Below are the code and all the weights of a small trained network. Each question names an input and a target symbol and asks about switching units off, where a switched-off unit gives its printed mean instead of its output.

import numpy as np


def w(rows, s, z=0):
    codes = np.array(rows[::2]) - 128.0
    scale = np.full(codes.shape[1], s)
    scale[-1] = z or s
    return codes * scale


def norm(h):
    return h / np.sqrt((h * h).mean(-1, keepdims=True) + 1e-5)


def f(y):
    return y / 2 * (1 + np.tanh(0.7978845608 * (y + 0.044715 * y**3)))


def softmax(a):
    e = np.exp(a - a.max(-1, keepdims=True))
    return e / e.sum(-1, keepdims=True)


def log_softmax(a):
    a = a - a.max(-1, keepdims=True)
    return a - np.log(np.exp(a).sum(-1, keepdims=True))


def net(x, mask):
    ids = ['αβγδεζηθλμξπστω'.index(c) for c in x.split()]
    T = len(ids)
    res = E[ids] + P[:T]
    r = norm(res)
    for j in range(2):
        rows = slice(4 * j, 4 * j + 4)
        q, k, v = (r @ M[0][rows].T for M in (Q, K, V))
        z = softmax(np.where(np.tri(T) > 0, q @ k.T / 4**0.5, -1e9)) @ v
        o = O[0][rows]
        res = res + np.where(mask[j], z, o[:, -1]) @ o[:, :-1]
    y = f(norm(res) @ A[0][:, :-1].T + A[0][:, -1])
    res = res + np.where(mask[2:6], y, B[0][:, -1]) @ B[0][:, :-1]
    return log_softmax(norm(res)[-1] @ U[:, :-1].T + U[:, -1])


Q, K, V, O, A, B = {}, {}, {}, {}, {}, {}
E = w([
[102,104,119,132,135,101,161,125,138,196,54,120],'α',
[151,156,89,144,153,172,176,154,128,140,60,93],'β',
[131,169,66,114,82,86,123,110,124,161,104,85],'γ',
[172,168,90,190,65,201,173,139,84,91,112,91],'δ',
[175,190,89,195,137,158,124,103,166,145,99,116],'ε',
[121,149,116,146,126,212,151,113,145,200,138,74],'ζ',
[165,67,133,218,84,188,120,184,154,119,210,150],'η',
[148,153,148,174,87,192,141,107,115,159,132,64],'θ',
[91,158,148,186,118,182,177,117,98,163,190,145],'λ',
[116,249,97,106,229,120,162,124,140,144,124,86],'μ',
[103,171,69,151,131,110,160,221,112,109,233,133],'ξ',
[174,132,184,137,126,139,124,234,105,168,175,44],'π',
[145,119,169,177,202,196,137,211,138,131,144,32],'σ',
[135,183,198,170,183,81,126,91,137,105,126,128],'τ',
[105,128,141,133,150,90,80,96,194,142,179,127],'ω',
],0.018)
P = w([
[147,197,163,96,39,204,156,164,253,127,119,185],'0',
[130,129,71,197,122,135,22,178,80,170,49,180],'1',
[137,138,134,138,46,92,204,144,236,133,107,138],'2',
[210,84,74,165,138,105,145,78,120,185,150,129],'3',
[43,170,163,144,73,121,105,172,178,111,100,113],'4',
[100,123,84,168,174,146,6,127,58,128,100,92],'5',
[97,138,156,146,102,101,173,107,197,96,158,49],'6',
[135,72,104,206,181,64,124,96,91,149,175,52],'7',
[11,144,157,155,99,103,105,120,153,80,127,26],'8',
],0.016)
Q[0] = w([
[13,208,190,179,40,139,135,178,254,130,101,91],'H0',
[40,125,109,127,85,171,32,142,70,106,76,150],'H0',
[66,189,128,198,163,135,54,179,103,140,103,110],'H0',
[98,132,90,204,114,115,183,91,141,133,156,22],'H0',
[209,80,96,54,154,126,177,81,137,117,175,161],'H1',
[184,125,95,212,165,52,122,148,75,196,163,80],'H1',
[171,82,107,100,199,169,61,80,8,127,148,160],'H1',
[140,120,152,163,126,106,212,112,145,129,147,49],'H1',
],0.025)
K[0] = w([
[63,124,208,158,151,38,112,105,175,131,225,55],'H0',
[178,129,87,166,133,113,252,106,133,161,161,89],'H0',
[167,49,126,92,133,65,160,65,139,105,161,88],'H0',
[89,135,142,93,177,168,89,130,84,67,154,67],'H0',
[115,174,106,128,81,141,59,172,135,151,80,200],'H1',
[107,153,146,119,147,175,98,22,106,119,62,75],'H1',
[194,155,106,107,129,103,101,43,136,153,72,231],'H1',
[61,128,124,141,175,136,100,144,90,91,124,94],'H1',
],0.027)
V[0] = w([
[148,59,59,88,103,56,31,212,238,124,206,89],'H0',
[250,151,235,58,93,100,129,212,47,148,58,54],'H0',
[124,21,103,144,9,211,117,133,113,138,157,109],'H0',
[198,56,246,176,128,110,23,60,189,59,80,152],'H0',
[195,177,179,135,31,70,65,118,93,122,184,104],'H1',
[139,89,222,66,75,95,177,147,26,109,73,94],'H1',
[147,118,190,170,123,152,79,45,198,220,33,116],'H1',
[228,190,139,138,132,127,167,138,79,46,23,99],'H1',
],0.019)
O[0] = w([
[178,153,100,153,184,41,103,104,208,37,164,107,214],'H0',
[69,122,171,110,197,167,204,95,74,5,145,109,251],'H0',
[91,93,161,176,98,68,113,53,176,122,162,95,99],'H0',
[76,147,192,118,180,167,22,103,138,124,86,113,146],'H0',
[134,101,131,38,145,144,167,128,128,182,160,56,222],'H1',
[94,222,95,83,125,161,130,120,190,135,181,66,73],'H1',
[152,183,129,193,193,151,109,196,108,214,137,143,223],'H1',
[97,145,48,140,107,94,89,140,159,143,74,44,166],'H1',
],0.013,0.015)
A[0] = w([
[162,93,88,159,209,128,35,129,39,138,142,105,98],'N0',
[71,252,239,42,35,204,159,149,243,100,45,224,3],'N1',
[121,97,112,153,220,154,40,123,41,108,129,93,94],'N2',
[152,201,172,50,52,147,131,171,248,119,72,232,85],'N3',
],0.031,0.0071)
B[0] = w([
[71,150,157,66,139,125,153,124,170,70,141,87,245],'N0',
[235,118,223,104,105,2,175,102,127,93,53,47,180],'N1',
[201,125,97,165,93,126,116,94,86,160,134,170,251],'N2',
[36,195,68,101,172,96,85,25,101,157,119,123,165],'N3',
],0.029,0.025)
U = w([
[101,131,107,135,157,109,48,87,172,145,137,112,128],'α',
[170,158,93,43,2,137,167,72,178,81,157,208,38],'β',
[136,85,143,133,94,143,139,160,133,160,148,151,254],'γ',
[129,101,97,123,143,145,156,209,130,101,70,152,199],'δ',
[61,136,180,163,184,70,168,169,93,162,119,144,70],'ε',
[161,145,169,84,89,68,121,139,97,106,70,97,39],'ζ',
[151,240,150,147,53,179,179,146,217,114,125,149,106],'η',
[204,138,70,140,143,98,146,195,165,143,145,121,104],'θ',
[87,111,138,54,129,175,186,145,191,67,128,113,207],'λ',
[103,148,147,110,79,130,168,68,115,194,182,132,46],'μ',
[190,95,169,110,127,151,78,158,203,99,147,166,203],'ξ',
[100,80,131,184,132,154,112,136,110,161,119,50,162],'π',
[168,90,91,213,216,100,89,121,22,105,152,102,79],'σ',
[91,166,82,150,57,134,157,149,105,92,96,84,60],'τ',
[147,127,74,72,164,194,124,146,95,149,118,149,242],'ω',
],0.0092,0.0045)

Each question gives the input, a string of symbols that net reads in full, and the target symbol t.
The units are the heads (4 rows each of Q, K, V and O) and the neurons (one row each of A and B). Each row of codes is followed by its name. A weight is (code - 128) times the scale printed after its matrix; where a second scale follows, it is the last column's (O, A, B and U).
mask holds one flag per unit, heads first, then neurons. A switched-off unit (its flag False) gives its mean, the last column of its rows in O or B, instead of its output. The means were averaged over made-up inputs and are rounded, as every weight is.
A unit's drop is (log p(t) with every unit on - log p(t) with that unit switched off) / (log p(t) with every unit on - log p(t) with every unit switched off).
The circuit of an input: a set's keep is (log p(t) with only the set's units on - log p(t) with every unit switched off) / (log p(t) with every unit on - log p(t) with every unit switched off). Starting from all 6 units, units are removed one at a time, each time the one whose removal leaves the highest keep (on an exact tie, the one counted first), for as long as the keep stays at least 0.8.
circuit, biggest first: the units of the circuit, biggest drop first
top k neurons: the k neurons with the biggest drops, biggest first
which heads matter: for each layer, one digit per head in row order, 1 if its drop is at least 0.15 and else 0, layers parted by /
input β π π γ τ ω π π, target ξ: circuit, biggest first	[H0; H1; N3]
input β α ξ ξ γ ω σ, target α: circuit, biggest first	[H0; N3]
input τ γ λ θ σ μ τ π, target δ: circuit, biggest first	[H0; H1; N2]
input α σ ε, target σ: which heads matter	10
input π π μ δ π γ ξ, target λ: circuit, biggest first	[H1; N2]
input π τ π α α π π, target λ: which heads matter	01
input ε ξ α, target β: which heads matter	11
input ω ζ γ, target α: circuit, biggest first	[H0; N3]
input η γ δ η γ β β τ, target τ: top 3 neurons	[N0; N1; N3]
input ξ π τ γ, target σ: circuit, biggest first	[H0; N0]
input ζ ε σ, target σ: circuit, biggest first	[N0; N1]
input γ π π ζ λ, target λ: which heads matter	11
input τ λ τ τ η τ π π, target ω: circuit, biggest first	[H0]
input ξ π τ γ ξ π β, target λ: which heads matter	01
input τ π π ε σ, target σ: circuit, biggest first	[N0; H0]
input γ η ξ γ θ, target β: which heads matter	11
input ε π ω π σ ε α, target σ: circuit, biggest first	[N0; N1]
input β ξ γ τ γ μ, target ω: top 2 neurons	[N2; N1]
input τ μ π π γ, target λ: circuit, biggest first	[H1; N2]
input μ θ ε π, target μ: top 3 neurons	[N2; N0; N1]
input τ η γ σ θ ε λ, target μ: circuit, biggest first	[H0; H1; N3]
input π τ γ γ π ξ, target λ: top 3 neurons	[N0; N2; N1]
input η α γ λ π σ, target γ: circuit, biggest first	[H0; H1]
input ξ α π δ τ π, target π: which heads matter	10
input π π γ α, target σ: which heads matter	10
